Below is a small trained network, with its code and all its weights. Each question gives an input and a class and asks what happens when units are switched off, that is, made to give their printed mean instead of their output.

import numpy as np


def w(rows, s, z=0):
    codes = np.array(rows[::2]) - 128.0
    scale = np.full(codes.shape[1], s)
    scale[-1] = z or s
    return codes * scale


def norm(h):
    return h / np.sqrt((h * h).mean(-1, keepdims=True) + 1e-5)


def f(y):
    return y / 2 * (1 + np.tanh(0.7978845608 * (y + 0.044715 * y**3)))


def log_softmax(a):
    a = a - a.max(-1, keepdims=True)
    return a - np.log(np.exp(a).sum(-1, keepdims=True))


def net(x, mask):
    res = np.array(x, float).reshape(1, 2) / 4 @ E
    u = 0
    for l in range(2):
        y = f(norm(res) @ A[l][:, :-1].T + A[l][:, -1])
        res = res + np.where(mask[u : u + 15], y, B[l][:, -1]) @ B[l][:, :-1]
        u += 15
    return log_softmax(norm(res)[-1] @ U[:, :-1].T + U[:, -1])


A, B = {}, {}
E = w([
[104,186,93,123,86,170,179],'x0',
[188,218,138,184,254,41,142],'x1',
],0.00081)
A[0] = w([
[185,112,147,140,171,86,108,88],'0.n0',
[119,184,86,137,185,107,168,50],'0.n1',
[157,251,87,196,220,28,204,143],'0.n2',
[180,205,116,200,244,47,186,213],'0.n3',
[89,80,135,89,67,170,118,165],'0.n4',
[144,194,88,158,191,90,174,83],'0.n5',
[151,97,172,139,134,99,94,75],'0.n6',
[138,96,128,141,122,132,109,10],'0.n7',
[198,203,159,222,254,26,134,130],'0.n8',
[133,128,127,127,170,68,111,115],'0.n9',
[175,117,186,167,206,52,92,248],'0.n10',
[129,120,145,123,97,177,93,71],'0.n11',
[193,171,141,178,228,40,167,59],'0.n12',
[90,227,62,121,93,146,215,119],'0.n13',
[178,164,141,190,251,18,152,44],'0.n14',
],0.0038,0.0012)
B[0] = w([
[118,121,119,111,129,82,178,145],'0.n0',
[93,135,119,62,102,145,88,148],'0.n1',
[215,121,155,36,119,63,88,245],'0.n2',
[167,145,88,63,173,78,66,244],'0.n3',
[190,177,147,85,144,138,84,172],'0.n4',
[112,129,95,67,89,121,96,170],'0.n5',
[86,162,84,113,130,90,142,132],'0.n6',
[90,151,84,63,62,162,102,120],'0.n7',
[164,247,2,53,187,98,51,254],'0.n8',
[121,127,133,119,129,108,156,142],'0.n9',
[193,109,124,132,174,37,146,193],'0.n10',
[181,157,92,108,114,144,104,132],'0.n11',
[139,171,53,91,132,128,85,207],'0.n12',
[102,155,64,163,218,62,151,167],'0.n13',
[143,223,29,73,136,141,74,221],'0.n14',
],0.003,0.0061)
A[1] = w([
[130,58,151,81,109,105,74,100],'1.n0',
[129,44,175,186,137,51,185,114],'1.n1',
[169,144,138,217,145,138,171,167],'1.n2',
[86,97,165,188,98,184,146,185],'1.n3',
[98,175,123,195,108,149,249,128],'1.n4',
[169,157,119,85,123,175,55,98],'1.n5',
[137,109,120,100,131,72,211,121],'1.n6',
[142,114,110,33,120,120,75,128],'1.n7',
[61,186,70,146,125,134,204,163],'1.n8',
[138,166,80,59,129,190,52,116],'1.n9',
[19,162,18,220,184,130,240,3],'1.n10',
[83,99,93,73,85,131,77,136],'1.n11',
[88,165,24,28,153,58,55,152],'1.n12',
[124,56,126,103,130,97,69,132],'1.n13',
[4,181,33,221,179,105,193,43],'1.n14',
],0.004,0.0031)
B[1] = w([
[53,206,50,121,184,138,145,134],'1.n0',
[60,240,164,48,87,207,185,118],'1.n1',
[94,141,81,86,62,135,177,135],'1.n2',
[157,121,43,145,178,52,94,140],'1.n3',
[24,202,87,59,215,134,141,121],'1.n4',
[186,73,145,187,46,164,161,178],'1.n5',
[98,129,190,112,10,248,86,124],'1.n6',
[139,178,61,155,137,87,215,182],'1.n7',
[101,152,128,74,189,70,44,133],'1.n8',
[177,94,203,158,48,142,224,198],'1.n9',
[52,70,15,224,203,242,241,129],'1.n10',
[141,189,181,161,224,52,152,144],'1.n11',
[252,233,33,43,173,54,8,254],'1.n12',
[93,240,83,52,118,130,124,138],'1.n13',
[132,9,9,206,123,208,210,130],'1.n14',
],0.0025,0.0061)
U = w([
[17,224,226,16,31,234,226,38],'0',
[218,232,8,13,229,1,17,254],'1',
[16,31,229,228,241,54,15,2],'2',
[229,25,223,240,13,234,228,254],'3',
[21,34,5,226,229,233,234,220],'4',
[12,15,249,218,233,22,39,2],'5',
],0.0045,0.0038)

Each question gives the input, the list of numbers given to net, and the class t.
The units are the neurons (one row each of A and B). Each row of codes is followed by its name. A weight is (code - 128) times the scale printed after its matrix; where a second scale follows, it is the last column's (A, B and U).
mask holds one flag per neuron, layer by layer. A switched-off neuron (its flag False) gives its mean, the last column of its row in B, instead of its output. The means were averaged over made-up inputs and are rounded, as every weight is.
A unit's drop is (log p(t) with every unit on - log p(t) with that unit switched off) / (log p(t) with every unit on - log p(t) with every unit switched off).
unit that matters most: the unit with the biggest drop
top k neurons: the k neurons with the biggest drops, biggest first
k most important neurons of layer l: the k neurons of layer l with the biggest drops, biggest first
input [4,-7], class 3: most important neuron of layer 0	0.n4
input [-4,-8], class 3: top 3 neurons	0.n8; 1.n12; 0.n3
input [-8,-2], class 0: 2 most important neurons of layer 1	1.n1; 1.n12
input [5,-3], class 4: top 2 neurons	0.n3; 0.n2
input [-2,-2], class 3: top 2 neurons	0.n8; 1.n12
input [7,-1], class 4: top 2 neurons	0.n2; 0.n8
input [7,-8], class 3: top 3 neurons	0.n4; 1.n12; 0.n8
input [-3,-1], class 0: top 2 neurons	0.n8; 0.n14
input [-5,-1], class 0: 4 most important neurons of layer 0	0.n8; 0.n14; 0.n3; 0.n12
input [-6,-2], class 0: 4 most important neurons of layer 0	0.n8; 0.n14; 0.n3; 0.n2
input [4,-2], class 4: 2 most important neurons of layer 0	0.n2; 0.n3
input [4,-1], class 4: 4 most important neurons of layer 0	0.n2; 0.n8; 0.n3; 0.n13
input [-4,-3], class 3: top 2 neurons	0.n4; 1.n12
input [-2,-1], class 0: 3 most important neurons of layer 0	0.n8; 0.n3; 0.n12
input [5,-5], class 3: 3 most important neurons of layer 0	0.n4; 0.n8; 0.n0
input [5,-8], class 3: unit that matters most	0.n4
input [7,-2], class 4: 3 most important neurons of layer 0	0.n2; 0.n8; 0.n3
input [-8,-3], class 0: top 4 neurons	0.n8; 0.n14; 0.n3; 1.n1
input [6,-4], class 4: top 3 neurons	0.n3; 0.n8; 0.n2
input [6,-2], class 4: top 4 neurons	0.n2; 0.n8; 0.n3; 0.n13
input [-8,-6], class 3: unit that matters most	1.n12
input [6,-5], class 4: 2 most important neurons of layer 1	1.n12; 1.n4
input [8,-5], class 4: top 3 neurons	0.n3; 0.n2; 0.n8
input [6,0], class 4: top 2 neurons	0.n13; 0.n8
